Below is a small trained network, with its code and all its weights. Each question gives an input and a target symbol and asks what happens when units are switched off, that is, made to give their printed mean instead of their output.

import numpy as np


def w(rows, s, z=0):
    codes = np.array(rows[::2]) - 128.0
    scale = np.full(codes.shape[1], s)
    scale[-1] = z or s
    return codes * scale


def f(y):
    return y / 2 * (1 + np.tanh(0.7978845608 * (y + 0.044715 * y**3)))


def softmax(a):
    e = np.exp(a - a.max(-1, keepdims=True))
    return e / e.sum(-1, keepdims=True)


def log_softmax(a):
    a = a - a.max(-1, keepdims=True)
    return a - np.log(np.exp(a).sum(-1, keepdims=True))


def net(x, mask):
    ids = ['αβγεζηλμξστψω'.index(c) for c in x.split()]
    T = len(ids)
    res = E[ids] + P[:T]
    u = 0
    for l in range(2):
        r = res
        for j in range(2):
            rows = slice(3 * j, 3 * j + 3)
            q, k, v = (r @ M[l][rows].T for M in (Q, K, V))
            z = softmax(np.where(np.tri(T) > 0, q @ k.T / 3**0.5, -1e9)) @ v
            o = O[l][rows]
            res = res + np.where(mask[u + j], z, o[:, -1]) @ o[:, :-1]
        u += 2
        y = f(res @ A[l][:, :-1].T + A[l][:, -1])
        res = res + np.where(mask[u : u + 12], y, B[l][:, -1]) @ B[l][:, :-1]
        u += 12
    return log_softmax(res[-1] @ U[:, :-1].T + U[:, -1])


Q, K, V, O, A, B = {}, {}, {}, {}, {}, {}
E = w([
[58,113,157,137,62,127],'α',
[191,163,212,27,103,4],'β',
[140,174,159,42,123,129],'γ',
[65,60,54,172,122,245],'ε',
[213,170,165,158,149,117],'ζ',
[198,134,135,156,85,72],'η',
[110,201,56,132,148,133],'λ',
[83,203,160,119,80,77],'μ',
[133,154,98,183,62,145],'ξ',
[218,70,77,137,140,107],'σ',
[68,205,164,81,170,74],'τ',
[116,164,166,125,57,81],'ψ',
[121,107,143,184,101,72],'ω',
],0.016)
P = w([
[154,174,254,159,60,205],'0',
[67,140,14,24,203,91],'1',
[53,139,33,62,198,68],'2',
[56,152,46,74,159,63],'3',
[58,163,41,86,150,52],'4',
[51,155,56,101,143,57],'5',
[40,167,52,91,136,63],'6',
[65,146,53,131,118,48],'7',
[58,161,46,131,122,52],'8',
[58,165,60,143,118,41],'9',
[47,191,71,125,106,51],'10',
[68,175,66,115,137,59],'11',
],0.0046)
Q[0] = w([
[205,178,122,139,116,83],'L0H1',
[123,141,186,133,121,39],'L0H1',
[143,152,154,193,195,126],'L0H1',
[113,118,106,152,197,116],'L0H2',
[122,116,4,106,94,166],'L0H2',
[170,160,118,149,118,204],'L0H2',
],0.021)
K[0] = w([
[195,102,117,160,121,14],'L0H1',
[106,93,99,68,57,41],'L0H1',
[169,177,134,113,172,127],'L0H1',
[193,180,168,108,128,124],'L0H2',
[145,124,206,120,56,6],'L0H2',
[125,81,159,76,171,89],'L0H2',
],0.018)
V[0] = w([
[144,34,205,217,39,122],'L0H1',
[90,235,80,244,163,100],'L0H1',
[154,99,101,224,104,163],'L0H1',
[221,68,185,167,34,137],'L0H2',
[172,187,182,52,178,156],'L0H2',
[141,1,131,83,148,40],'L0H2',
],0.0067)
O[0] = w([
[102,105,134,194,96,83,60],'L0H1',
[73,163,127,191,198,145,67],'L0H1',
[60,142,149,170,173,15,3],'L0H1',
[149,142,167,172,73,44,65],'L0H2',
[99,186,255,144,172,140,82],'L0H2',
[126,90,166,200,218,72,106],'L0H2',
],0.0066,0.0033)
A[0] = w([
[48,166,179,179,161,144,110],'L0N1',
[128,164,88,92,94,175,147],'L0N2',
[78,86,65,133,100,84,198],'L0N3',
[75,119,79,154,158,143,67],'L0N4',
[116,181,126,182,104,175,171],'L0N5',
[75,2,200,170,94,165,91],'L0N6',
[116,106,215,157,178,218,67],'L0N7',
[112,139,85,75,111,85,30],'L0N8',
[113,108,81,54,188,143,91],'L0N9',
[122,175,136,205,204,126,2],'L0N10',
[218,138,63,156,208,155,76],'L0N11',
[189,71,121,158,169,93,20],'L0N12',
],0.0096,0.0025)
B[0] = w([
[189,132,54,124,123,142,209],'L0N1',
[155,87,140,137,180,85,255],'L0N2',
[134,192,115,103,190,120,230],'L0N3',
[128,124,199,119,82,128,200],'L0N4',
[221,174,137,102,135,113,171],'L0N5',
[161,121,116,83,128,52,193],'L0N6',
[112,65,111,148,161,5,160],'L0N7',
[161,95,76,165,126,179,198],'L0N8',
[146,148,122,192,84,97,198],'L0N9',
[107,138,99,192,169,199,174],'L0N10',
[90,158,137,55,88,144,152],'L0N11',
[95,123,201,92,171,106,123],'L0N12',
],0.012,0.0063)
Q[1] = w([
[111,72,169,168,113,204],'L1H1',
[106,50,165,148,77,205],'L1H1',
[76,218,66,77,167,101],'L1H1',
[62,49,131,219,63,162],'L1H2',
[57,75,195,173,120,195],'L1H2',
[127,96,163,253,37,180],'L1H2',
],0.014)
K[1] = w([
[51,112,150,171,136,153],'L1H1',
[46,115,130,163,118,186],'L1H1',
[249,76,175,153,137,103],'L1H1',
[56,93,88,115,194,201],'L1H2',
[99,97,67,83,116,157],'L1H2',
[75,61,117,179,175,237],'L1H2',
],0.016)
V[1] = w([
[90,108,75,16,209,95],'L1H1',
[110,8,201,191,152,44],'L1H1',
[189,93,171,141,238,201],'L1H1',
[144,148,156,169,254,176],'L1H2',
[156,99,110,37,207,146],'L1H2',
[93,98,216,59,62,204],'L1H2',
],0.011)
O[1] = w([
[59,150,101,87,79,103,112],'L1H1',
[165,45,163,103,97,65,2],'L1H1',
[181,157,102,135,54,113,119],'L1H1',
[245,177,124,157,113,84,62],'L1H2',
[115,174,97,119,86,83,115],'L1H2',
[96,137,98,210,38,167,66],'L1H2',
],0.011,0.0075)
A[1] = w([
[119,122,131,233,55,110,171],'L1N1',
[195,58,28,60,74,123,104],'L1N2',
[180,86,10,142,181,181,38],'L1N3',
[131,76,110,121,171,157,10],'L1N4',
[180,15,135,106,106,119,165],'L1N5',
[111,167,218,177,164,75,160],'L1N6',
[139,192,94,147,95,71,3],'L1N7',
[95,137,156,139,40,125,89],'L1N8',
[162,10,189,189,107,212,111],'L1N9',
[196,176,139,99,148,75,70],'L1N10',
[191,81,165,131,162,165,59],'L1N11',
[149,155,254,43,40,197,165],'L1N12',
],0.0078,0.0039)
B[1] = w([
[178,21,155,81,133,186,198],'L1N1',
[96,83,138,227,150,126,211],'L1N2',
[179,102,140,226,141,66,253],'L1N3',
[142,115,176,159,21,113,170],'L1N4',
[147,177,105,128,228,78,181],'L1N5',
[177,68,146,139,169,110,160],'L1N6',
[139,131,216,118,69,127,187],'L1N7',
[162,145,171,45,145,125,167],'L1N8',
[78,250,91,109,131,58,201],'L1N9',
[53,113,83,101,45,176,254],'L1N10',
[152,149,148,70,61,136,202],'L1N11',
[143,57,123,200,20,207,156],'L1N12',
],0.011,0.012)
U = w([
[60,86,186,117,155,141,172],'α',
[140,78,41,100,133,216,193],'β',
[128,105,206,128,89,114,109],'γ',
[95,121,3,39,178,137,234],'ε',
[212,131,53,84,152,142,175],'ζ',
[118,157,174,124,146,85,64],'η',
[124,206,89,132,110,132,65],'λ',
[143,179,72,173,205,218,150],'μ',
[153,129,205,143,193,168,97],'ξ',
[110,58,72,164,140,56,170],'σ',
[91,121,106,96,71,63,4],'τ',
[52,173,207,194,125,113,77],'ψ',
[150,82,139,52,175,130,55],'ω',
],0.0051,0.0045)

Each question gives the input, a string of symbols that net reads in full, and the target symbol t.
The units are the heads (3 rows each of Q, K, V and O) and the neurons (one row each of A and B). Each row of codes is followed by its name. A weight is (code - 128) times the scale printed after its matrix; where a second scale follows, it is the last column's (O, A, B and U).
mask holds one flag per unit, layer by layer, with each layer's heads first. A switched-off unit (its flag False) gives its mean, the last column of its rows in O or B, instead of its output. The means were averaged over made-up inputs and are rounded, as every weight is.
A unit's drop is (log p(t) with every unit on - log p(t) with that unit switched off) / (log p(t) with every unit on - log p(t) with every unit switched off).
The circuit of an input: a set's keep is (log p(t) with only the set's units on - log p(t) with every unit switched off) / (log p(t) with every unit on - log p(t) with every unit switched off). Starting from the 12 units with the biggest drops (on a tie, the unit counted first), units are removed one at a time, each time the one whose removal leaves the highest keep (on an exact tie, the one counted first), for as long as the keep stays at least 0.8.
units of the circuit, in order: the units of the circuit, biggest drop first
unit that matters most: the unit with the biggest drop
top k neurons: the k neurons with the biggest drops, biggest first
k most important neurons of layer l: the k neurons of layer l with the biggest drops, biggest first
heads that matter: for each layer, one digit per head in row order, 1 if its drop is at least 0.15 and else 0, layers parted by /
input β ψ ε ε ε ε ζ ε ζ β η, target β: top 2 neurons : (L1N1; L0N11)
input α τ μ, target α: units of the circuit, in order : (L0N6; L1H2; L1H1; L0H1)
input μ ε ε, target μ: units of the circuit, in order : (L1H1; L0H1; L0N5; L0H2)
input β η ξ ε μ ε μ, target σ: heads that matter : 01 / 10
input μ ζ λ η ε β ε λ ω β, target μ: heads that matter : 10 / 10
input ζ ε τ, target ζ: heads that matter : 11 / 11
input τ μ α ζ μ ε τ ε λ, target τ: top 3 neurons : (L0N7; L1N10; L1N7)
input ψ γ ζ β ε ξ ε λ ζ ξ, target ζ: units of the circuit, in order : (L0H2; L0N10; L1H2; L0H1)
input ε η ω ζ τ ε ε ω ε ε λ, target ε: top neuron : (L0N11)
input ω τ η τ ε η ψ ψ ε ε λ γ, target ω: top 2 neurons : (L0N6; L0N1)
input γ ε ω ψ β, target σ: units of the circuit, in order : (L1N2; L0H2; L0N8)
input ψ ε ψ ε τ ε β, target σ: units of the circuit, in order : (L0H2; L0N8; L1N3; L1N2)
input ε β ε ε ε λ ε ε ε λ, target μ: units of the circuit, in order : (L0N10; L0H2)
input ε ε μ, target ε: unit that matters most : L0H1
input ε τ ξ, target ε: heads that matter : 10 / 11
input γ γ σ ψ β ε ψ ζ ε α ζ, target β: heads that matter : 10 / 00
input ξ ε σ ε ψ μ γ σ α ε ω, target ξ: 2 most important neurons of layer 0 : (L0N5; L0N3)
input μ λ γ λ, target μ: heads that matter : 00 / 10
input ω β β β η ξ, target ζ: top 2 neurons : (L0N3; L0N10)
input ξ ε λ ε β σ, target α: unit that matters most : L0H2
input γ ζ ζ, target γ: heads that matter : 01 / 11
input λ γ γ ζ η γ α ζ, target λ: heads that matter : 01 / 11
input λ ψ ψ ε ζ ψ, target λ: top 3 neurons : (L0N5; L0N2; L1N7)
input ε ζ γ σ, target ε: heads that matter : 10 / 11
input ψ ξ μ ζ, target ψ: 2 most important neurons of layer 0 : (L0N3; L0N2)
